Here is a tiny trained network, its code and every weight. The questions are about switching its units off for an input and a class, where a switched-off unit gives its printed mean instead of its output.

import numpy as np


def w(rows, s, z=0):
    codes = np.array(rows[::2]) - 128.0
    scale = np.full(codes.shape[1], s)
    scale[-1] = z or s
    return codes * scale


def norm(h):
    return h / np.sqrt((h * h).mean(-1, keepdims=True) + 1e-5)


def f(y):
    return np.maximum(y, 0)


def log_softmax(a):
    a = a - a.max(-1, keepdims=True)
    return a - np.log(np.exp(a).sum(-1, keepdims=True))


def net(x, mask):
    res = np.array(x, float).reshape(1, 4) / 4 @ E
    u = 0
    for l in range(2):
        y = f(norm(res) @ A[l][:, :-1].T + A[l][:, -1])
        res = res + np.where(mask[u : u + 5], y, B[l][:, -1]) @ B[l][:, :-1]
        u += 5
    return log_softmax(norm(res)[-1] @ U[:, :-1].T + U[:, -1])


A, B = {}, {}
E = w([
[160,98,130,28,137,91,76,52,97],'x0',
[43,213,63,135,59,149,2,91,117],'x1',
[198,189,125,81,236,132,71,172,202],'x2',
[219,167,118,232,136,206,122,26,143],'x3',
],0.0085)
A[0] = w([
[97,154,109,132,107,121,96,124,130,141],'0.n1',
[136,84,145,52,97,126,141,24,106,60],'0.n2',
[103,51,143,157,56,106,168,66,78,2],'0.n3',
[231,132,118,205,108,146,132,8,150,45],'0.n4',
[173,99,157,125,136,95,223,130,69,101],'0.n5',
],0.013,0.0065)
B[0] = w([
[149,65,117,133,150,131,181,63,100,191],'0.n1',
[201,120,119,177,124,41,83,173,94,191],'0.n2',
[118,241,118,48,202,154,141,153,173,210],'0.n3',
[131,137,142,137,116,195,192,98,9,255],'0.n4',
[131,65,114,119,67,153,126,80,189,231],'0.n5',
],0.015,0.0094)
A[1] = w([
[151,157,103,57,82,148,219,117,45,208],'1.n1',
[20,202,82,158,69,110,56,60,65,29],'1.n2',
[38,160,146,250,59,146,216,177,165,65],'1.n3',
[174,118,142,127,90,142,51,115,206,63],'1.n4',
[19,84,161,26,50,57,176,204,72,5],'1.n5',
],0.013,0.0025)
B[1] = w([
[26,122,96,99,137,54,60,206,229,248],'1.n1',
[234,46,185,87,91,162,221,160,243,181],'1.n2',
[236,134,117,66,136,4,2,120,50,179],'1.n3',
[7,205,92,167,89,158,116,172,113,149],'1.n4',
[135,202,102,201,135,250,175,63,37,197],'1.n5',
],0.01,0.015)
U = w([
[132,168,100,132,119,225,196,100,36,187],'0',
[176,39,110,105,64,157,161,117,242,181],'1',
[158,250,107,55,212,150,100,168,205,168],'2',
[222,144,94,137,105,37,48,174,79,167],'3',
[52,126,92,129,147,87,115,164,129,154],'4',
[94,150,219,204,134,106,128,96,159,48],'5',
[114,157,210,215,118,89,121,104,160,3],'6',
[92,136,218,205,137,111,115,121,150,31],'7',
],0.012,0.0064)

Each question gives the input, the list of numbers given to net, and the class t.
The units are the neurons (one row each of A and B). Each row of codes is followed by its name. A weight is (code - 128) times the scale printed after its matrix; where a second scale follows, it is the last column's (A, B and U).
mask holds one flag per neuron, layer by layer. A switched-off neuron (its flag False) gives its mean, the last column of its row in B, instead of its output. The means were averaged over made-up inputs and are rounded, as every weight is.
A unit's drop is (log p(t) with every unit on - log p(t) with that unit switched off) / (log p(t) with every unit on - log p(t) with every unit switched off).
The circuit of an input: a set's keep is (log p(t) with only the set's units on - log p(t) with every unit switched off) / (log p(t) with every unit on - log p(t) with every unit switched off). Starting from all 10 units, units are removed one at a time, each time the one whose removal leaves the highest keep (on an exact tie, the one counted first), for as long as the keep stays at least 0.8.
circuit, biggest first: the units of the circuit, biggest drop first
k most important neurons: the k neurons with the biggest drops, biggest first
top k neurons in layer l: the k neurons of layer l with the biggest drops, biggest first
input [8,1,-1,4], class 3: circuit, biggest first : 0.n2
input [-7,6,-6,1], class 3: 2 most important neurons : 1.n3, 0.n5
input [4,4,1,3], class 1: top 4 neurons in layer 1 : 1.n5, 1.n3, 1.n2, 1.n1
input [0,0,6,-6], class 0: 3 most important neurons : 1.n5, 0.n3, 1.n1
input [-8,5,-6,7], class 3: 2 most important neurons : 1.n3, 1.n5
input [7,-5,-2,-2], class 3: top 2 neurons in layer 1 : 1.n2, 1.n1
input [-8,-6,-8,1], class 2: top 2 neurons in layer 1 : 1.n3, 1.n2
input [-7,-4,-8,-7], class 2: 4 most important neurons : 0.n3, 1.n3, 0.n2, 0.n1
input [-8,-6,4,0], class 3: circuit, biggest first : 1.n3, 0.n3
input [2,-4,-8,5], class 2: 2 most important neurons : 0.n3, 1.n1
input [8,-6,-6,-6], class 3: 4 most important neurons : 0.n2, 1.n2, 0.n4, 1.n1
input [6,7,1,-2], class 1: top 2 neurons in layer 1 : 1.n2, 1.n3
input [-4,4,-8,-6], class 2: 2 most important neurons : 0.n3, 1.n1
input [7,-7,3,-6], class 1: 4 most important neurons : 0.n5, 1.n3, 0.n3, 1.n1
input [4,-6,-6,-8], class 0: top neuron in layer 1 : 1.n5
input [-5,2,5,-7], class 0: 2 most important neurons : 1.n5, 0.n3
input [-4,7,-8,0], class 2: top 3 neurons in layer 0 : 0.n3, 0.n5, 0.n2
input [0,3,1,-3], class 4: 4 most important neurons : 0.n1, 0.n5, 1.n2, 0.n3
input [-1,-1,-2,-4], class 0: 4 most important neurons : 1.n5, 0.n4, 1.n1, 0.n1
input [8,-5,-1,1], class 3: 2 most important neurons : 0.n2, 1.n2
input [8,3,7,-6], class 3: most important neuron : 0.n3
input [-7,8,0,7], class 1: 2 most important neurons : 1.n2, 1.n5
input [-7,-7,7,-3], class 1: 2 most important neurons : 0.n3, 1.n1
input [5,-7,4,0], class 1: top 2 neurons in layer 0 : 0.n5, 0.n3
input [-6,-8,7,3], class 1: top 2 neurons in layer 1 : 1.n5, 1.n1
input [-8,5,-6,-8], class 0: top 2 neurons in layer 1 : 1.n5, 1.n2
input [5,7,-3,-6], class 1: top 2 neurons in layer 1 : 1.n2, 1.n4
input [6,-4,6,8], class 0: circuit, biggest first : 0.n4
input [-6,-2,-2,-6], class 0: top 2 neurons in layer 0 : 0.n4, 0.n2
